Below are the code and all the weights of a small trained network. Each question names an input and a class and asks about switching units off, where a switched-off unit gives its printed mean instead of its output.

import numpy as np


def w(rows, s, z=0):
    codes = np.array(rows[::2]) - 128.0
    scale = np.full(codes.shape[1], s)
    scale[-1] = z or s
    return codes * scale


def f(y):
    return np.maximum(y, 0)


def log_softmax(a):
    a = a - a.max(-1, keepdims=True)
    return a - np.log(np.exp(a).sum(-1, keepdims=True))


def net(x, mask):
    res = np.array(x, float).reshape(1, 3) / 4 @ E
    y = f(res @ A[0][:, :-1].T + A[0][:, -1])
    res = res + np.where(mask, y, B[0][:, -1]) @ B[0][:, :-1]
    return log_softmax(res[-1] @ U[:, :-1].T + U[:, -1])


A, B = {}, {}
E = w([
[62,104,127,105,41,21,150,115,185,181,5,204],'x0',
[86,39,63,2,103,19,134,112,190,34,203,45],'x1',
[132,41,134,207,71,140,247,90,96,178,170,31],'x2',
],0.0099)
A[0] = w([
[190,137,134,183,135,120,125,101,65,166,96,161,106],'n1',
[121,158,159,127,152,138,100,172,120,126,128,172,93],'n2',
[167,97,148,109,218,191,129,141,108,24,201,90,195],'n3',
[144,146,116,186,153,159,171,72,47,223,87,117,143],'n4',
[111,134,57,118,56,59,132,76,86,128,130,138,150],'n5',
[108,146,153,151,125,126,52,128,127,187,90,177,134],'n6',
[143,147,199,211,141,151,148,73,109,252,129,110,169],'n7',
[124,176,122,197,172,124,76,87,110,191,96,176,253],'n8',
[177,122,196,127,183,150,120,135,111,56,231,120,176],'n9',
[97,177,121,64,155,96,74,184,192,90,137,157,176],'n10',
[80,46,42,92,66,92,143,69,157,77,158,66,199],'n11',
],0.011,0.0052)
B[0] = w([
[89,98,181,146,126,205,146,178,150,154,87,130,194],'n1',
[108,146,187,151,156,95,101,67,181,161,162,79,172],'n2',
[164,192,64,177,159,131,82,58,51,60,192,58,234],'n3',
[111,109,191,193,61,193,210,212,124,138,128,173,225],'n4',
[109,75,182,101,136,105,148,102,173,134,95,128,183],'n5',
[66,105,168,125,141,161,108,118,132,165,88,177,195],'n6',
[116,95,169,176,35,222,175,158,115,108,110,117,238],'n7',
[49,125,199,120,84,180,111,216,186,174,88,193,228],'n8',
[198,172,77,155,172,137,124,156,57,72,202,87,214],'n9',
[121,156,89,87,149,72,95,61,138,128,110,159,218],'n10',
[179,53,166,79,138,78,177,81,191,121,164,12,254],'n11',
],0.011,0.02)
U = w([
[90,90,195,199,100,254,192,213,106,167,83,205,9],'0',
[189,197,92,157,216,191,121,97,30,29,205,72,254],'1',
[64,190,143,56,185,124,49,136,173,152,41,254,110],'2',
[162,49,131,47,127,39,219,62,233,110,128,80,210],'3',
],0.0094,0.0043)

Each question gives the input, the list of numbers given to net, and the class t.
The units are the neurons (one row each of A and B). Each row of codes is followed by its name. A weight is (code - 128) times the scale printed after its matrix; where a second scale follows, it is the last column's (A, B and U).
mask holds one flag per neuron, in row order. A switched-off neuron (its flag False) gives its mean, the last column of its row in B, instead of its output. The means were averaged over made-up inputs and are rounded, as every weight is.
A unit's drop is (log p(t) with every unit on - log p(t) with that unit switched off) / (log p(t) with every unit on - log p(t) with every unit switched off).
The circuit of an input: a set's keep is (log p(t) with only the set's units on - log p(t) with every unit switched off) / (log p(t) with every unit on - log p(t) with every unit switched off). Starting from all 11 units, units are removed one at a time, each time the one whose removal leaves the highest keep (on an exact tie, the one counted first), for as long as the keep stays at least 0.8.
circuit, biggest first: the units of the circuit, biggest drop first
top k neurons: the k neurons with the biggest drops, biggest first
drop when u is switched off: that unit's drop, to one decimal
input [1,1,7], class 3: circuit, biggest first	n11
input [6,0,-1], class 2: circuit, biggest first	n11, n7
input [6,0,6], class 3: top 2 neurons	n8, n11
input [-4,-1,8], class 1: top 2 neurons	n8, n3
input [-4,8,4], class 1: top 3 neurons	n3, n9, n8
input [-4,8,1], class 1: top 2 neurons	n3, n9
input [-3,-1,-7], class 1: top 2 neurons	n3, n9
input [7,-2,-2], class 2: drop when n7 is switched off	0.2
input [-3,7,-5], class 1: drop when n3 is switched off	1.4
input [-1,-1,-3], class 2: drop when n7 is switched off	0.1
